Below is a small trained network, with its code and all its weights. Each question gives an input and a target symbol and asks what happens when units are switched off, that is, made to give their printed mean instead of their output.

import numpy as np


def w(rows, s, z=0):
    codes = np.array(rows[::2]) - 128.0
    scale = np.full(codes.shape[1], s)
    scale[-1] = z or s
    return codes * scale


def f(y):
    return np.maximum(y, 0)


def softmax(a):
    e = np.exp(a - a.max(-1, keepdims=True))
    return e / e.sum(-1, keepdims=True)


def log_softmax(a):
    a = a - a.max(-1, keepdims=True)
    return a - np.log(np.exp(a).sum(-1, keepdims=True))


def net(x, mask):
    ids = ['βγδεζηλξπστω'.index(c) for c in x.split()]
    T = len(ids)
    res = E[ids] + P[:T]
    r = res
    for j in range(3):
        rows = slice(4 * j, 4 * j + 4)
        q, k, v = (r @ M[0][rows].T for M in (Q, K, V))
        z = softmax(np.where(np.tri(T) > 0, q @ k.T / 4**0.5, -1e9)) @ v
        o = O[0][rows]
        res = res + np.where(mask[j], z, o[:, -1]) @ o[:, :-1]
    y = f(res @ A[0][:, :-1].T + A[0][:, -1])
    res = res + np.where(mask[3:15], y, B[0][:, -1]) @ B[0][:, :-1]
    return log_softmax(res[-1] @ U[:, :-1].T + U[:, -1])


Q, K, V, O, A, B = {}, {}, {}, {}, {}, {}
E = w([
[146,161,120,10,144,129,175,82,150,130],'β',
[201,137,68,127,195,135,183,128,187,172],'γ',
[49,199,144,103,129,66,149,145,52,72],'δ',
[148,54,85,144,82,186,190,129,61,113],'ε',
[91,176,233,197,163,194,167,195,119,71],'ζ',
[123,128,124,241,202,38,102,151,109,124],'η',
[80,36,92,23,126,157,68,143,101,89],'λ',
[144,81,192,56,196,123,165,15,108,80],'ξ',
[193,194,254,191,102,128,117,139,132,170],'π',
[73,165,76,132,152,108,142,136,137,154],'σ',
[30,97,113,137,87,153,160,98,100,134],'τ',
[148,199,71,174,153,116,207,174,65,96],'ω',
],0.019)
P = w([
[160,144,122,115,133,115,97,76,141,83],'0',
[177,202,105,109,145,168,69,113,87,153],'1',
[140,90,206,40,242,116,221,131,28,226],'2',
[151,135,121,121,96,141,139,133,150,159],'3',
[182,205,109,112,132,181,45,126,79,150],'4',
[132,80,159,125,68,58,210,85,229,7],'5',
[149,156,107,117,97,154,115,161,138,140],'6',
[188,211,115,116,117,184,45,127,81,158],'7',
[190,86,143,46,215,99,173,246,68,218],'8',
[145,137,123,129,81,149,122,147,148,157],'9',
],0.013)
Q[0] = w([
[89,107,81,121,133,103,184,128,186,66],'H0',
[118,172,70,97,156,156,164,136,93,117],'H0',
[130,180,160,128,124,197,80,118,126,142],'H0',
[110,103,161,116,141,104,191,150,119,168],'H0',
[154,173,90,161,48,121,103,69,190,1],'H1',
[173,148,92,149,134,177,144,129,115,136],'H1',
[168,114,174,95,154,86,185,121,129,82],'H1',
[113,169,151,111,94,134,125,161,54,141],'H1',
[143,96,110,170,86,132,133,103,136,22],'H2',
[133,63,153,113,182,104,183,120,167,111],'H2',
[75,116,143,92,145,166,132,120,81,177],'H2',
[139,86,147,156,159,98,169,183,41,173],'H2',
],0.013)
K[0] = w([
[115,134,54,71,153,106,147,140,59,141],'H0',
[148,137,130,124,114,118,172,150,115,108],'H0',
[134,162,183,112,93,179,113,182,125,115],'H0',
[96,118,103,141,109,80,130,83,160,86],'H0',
[137,136,143,102,162,145,150,154,21,209],'H1',
[179,143,93,170,130,155,159,152,136,139],'H1',
[155,140,153,101,157,103,165,124,136,93],'H1',
[105,157,110,122,65,110,123,175,112,100],'H1',
[133,85,129,132,155,155,142,124,9,162],'H2',
[137,78,121,123,170,104,160,66,130,115],'H2',
[107,122,112,111,62,135,109,94,154,72],'H2',
[150,104,104,186,95,99,147,151,148,60],'H2',
],0.014)
V[0] = w([
[66,134,157,151,74,123,109,121,112,168],'H0',
[120,159,195,165,201,233,145,130,182,64],'H0',
[114,81,168,201,72,33,89,100,99,171],'H0',
[228,188,220,102,66,101,141,127,134,145],'H0',
[90,131,89,220,159,196,158,156,150,201],'H1',
[112,172,171,100,138,139,192,155,87,86],'H1',
[178,210,225,148,70,155,181,149,107,135],'H1',
[35,141,159,123,36,79,71,133,68,116],'H1',
[194,54,94,107,56,173,129,118,16,100],'H2',
[134,131,101,247,143,110,148,131,104,2],'H2',
[104,216,76,105,126,109,93,239,119,94],'H2',
[232,104,134,172,182,74,111,181,105,138],'H2',
],0.0091)
O[0] = w([
[86,131,57,109,132,98,153,129,61,73,84],'H0',
[110,42,115,158,215,135,182,119,68,116,138],'H0',
[60,160,67,92,91,109,85,115,89,93,62],'H0',
[80,121,124,153,136,68,91,102,89,218,158],'H0',
[144,145,59,164,137,165,173,201,101,75,111],'H1',
[135,83,187,147,97,114,234,72,121,148,246],'H1',
[110,149,75,176,140,113,135,95,89,199,199],'H1',
[57,138,141,121,52,157,171,94,153,127,130],'H1',
[195,98,163,163,2,215,97,106,58,155,154],'H2',
[166,130,150,198,71,108,117,116,122,39,226],'H2',
[94,65,154,155,91,67,181,148,199,139,223],'H2',
[139,100,112,180,122,45,13,173,40,94,144],'H2',
],0.0094,0.011)
A[0] = w([
[50,190,91,207,180,76,105,114,239,151,198],'N0',
[80,149,147,172,60,211,107,104,29,94,66],'N1',
[119,94,27,153,162,170,71,49,89,70,77],'N2',
[140,2,161,73,150,106,120,24,101,96,251],'N3',
[90,98,70,170,194,62,63,138,91,69,82],'N4',
[7,157,180,158,84,157,196,59,75,112,197],'N5',
[156,211,141,178,74,146,48,110,191,188,160],'N6',
[165,103,111,72,95,167,108,131,165,194,142],'N7',
[168,155,189,96,60,153,186,247,29,163,250],'N8',
[73,206,36,201,116,159,109,119,135,192,124],'N9',
[117,53,149,141,145,18,67,168,75,122,122],'N10',
[62,123,93,244,87,187,69,125,208,167,51],'N11',
],0.0065,0.0029)
B[0] = w([
[109,85,80,27,108,145,122,179,83,130,170],'N0',
[136,94,69,110,169,32,150,153,135,174,174],'N1',
[59,155,127,144,135,104,163,125,143,182,140],'N2',
[126,159,194,183,116,152,136,199,105,130,200],'N3',
[78,31,108,108,65,115,25,85,159,131,163],'N4',
[200,160,136,102,167,107,110,84,137,68,250],'N5',
[62,67,70,83,166,88,172,211,128,57,150],'N6',
[115,104,123,161,181,155,59,129,154,139,154],'N7',
[136,106,94,90,83,156,135,97,222,143,234],'N8',
[132,178,136,154,63,150,153,182,87,143,151],'N9',
[122,207,44,157,120,175,143,143,143,98,203],'N10',
[99,199,2,68,134,164,106,87,89,7,151],'N11',
],0.0088,0.018)
U = w([
[76,158,102,169,200,100,94,60,252,248,133],'β',
[208,168,77,118,222,116,60,131,145,141,87],'γ',
[61,76,145,111,103,38,147,38,195,185,57],'δ',
[210,24,93,70,115,122,97,80,78,164,11],'ε',
[105,18,83,138,227,139,171,60,53,125,119],'ζ',
[135,99,109,108,134,132,71,135,102,74,115],'η',
[93,131,150,127,85,186,78,128,189,175,151],'λ',
[196,175,126,135,156,198,50,63,72,160,251],'ξ',
[111,156,87,124,130,130,113,65,58,205,198],'π',
[63,135,115,81,166,130,185,246,144,130,194],'σ',
[155,171,48,120,184,253,106,20,126,96,116],'τ',
[179,233,131,205,69,146,117,196,168,169,136],'ω',
],0.0053,0.0028)

Each question gives the input, a string of symbols that net reads in full, and the target symbol t.
The units are the heads (4 rows each of Q, K, V and O) and the neurons (one row each of A and B). Each row of codes is followed by its name. A weight is (code - 128) times the scale printed after its matrix; where a second scale follows, it is the last column's (O, A, B and U).
mask holds one flag per unit, heads first, then neurons. A switched-off unit (its flag False) gives its mean, the last column of its rows in O or B, instead of its output. The means were averaged over made-up inputs and are rounded, as every weight is.
A unit's drop is (log p(t) with every unit on - log p(t) with that unit switched off) / (log p(t) with every unit on - log p(t) with every unit switched off).
The circuit of an input: a set's keep is (log p(t) with only the set's units on - log p(t) with every unit switched off) / (log p(t) with every unit on - log p(t) with every unit switched off). Starting from the 12 units with the biggest drops (on a tie, the unit counted first), units are removed one at a time, each time the one whose removal leaves the highest keep (on an exact tie, the one counted first), for as long as the keep stays at least 0.8.
circuit, biggest first: the units of the circuit, biggest drop first
unit that matters most: the unit with the biggest drop
heads that matter: for each layer, one digit per head in row order, 1 if its drop is at least 0.15 and else 0, layers parted by /
drop when u is switched off: that unit's drop, to one decimal
input ω ζ τ, target ω: circuit, biggest first	[H2 N3 N10]
input σ δ ω τ β τ τ ω σ, target τ: circuit, biggest first	[H2]
input ω δ τ σ ξ ω ζ ω, target ζ: heads that matter	100
input σ π ω, target σ: circuit, biggest first	[H2 H1]
input δ ω β ω γ λ ζ ε ζ, target λ: heads that matter	010
input ω σ δ δ ω δ ε ω ζ, target δ: heads that matter	010
input ε σ β, target ε: circuit, biggest first	[H2 N1]
input ω ω γ, target ω: heads that matter	001
input ω ξ ζ δ ε τ ω γ ω, target τ: heads that matter	001
input ξ τ δ π δ π δ τ, target π: heads that matter	100
input ε η δ δ δ η δ ω ε, target η: circuit, biggest first	[H2 H0]
input δ ω σ δ, target δ: heads that matter	010
input ω σ δ π, target π: heads that matter	100
input β δ ξ δ ζ δ σ δ η, target δ: circuit, biggest first	[H1]
input ω β π η η σ τ σ ω, target σ: heads that matter	001
input δ ξ ω ω ξ ξ ω γ ω, target ξ: circuit, biggest first	[H2 H1]
input ω δ β δ ω ω, target β: circuit, biggest first	[H2 H0]
input ε ξ ω, target ε: circuit, biggest first	[H2 N1]
input σ δ ω ω ω ε γ ω δ, target ε: heads that matter	001
input ζ λ π τ ζ γ τ, target τ: circuit, biggest first	[H2 N11]
input γ τ γ γ β ω, target γ: unit that matters most	H1
input η η σ, target η: circuit, biggest first	[H2 N4 H1]
input ε ω ω ω ω δ ω γ, target γ: drop when H0 is switched off	0.1
input ω τ ζ τ β, target ζ: drop when H0 is switched off	1.1
input β π τ η ω δ ζ τ, target ζ: drop when H0 is switched off	1.0
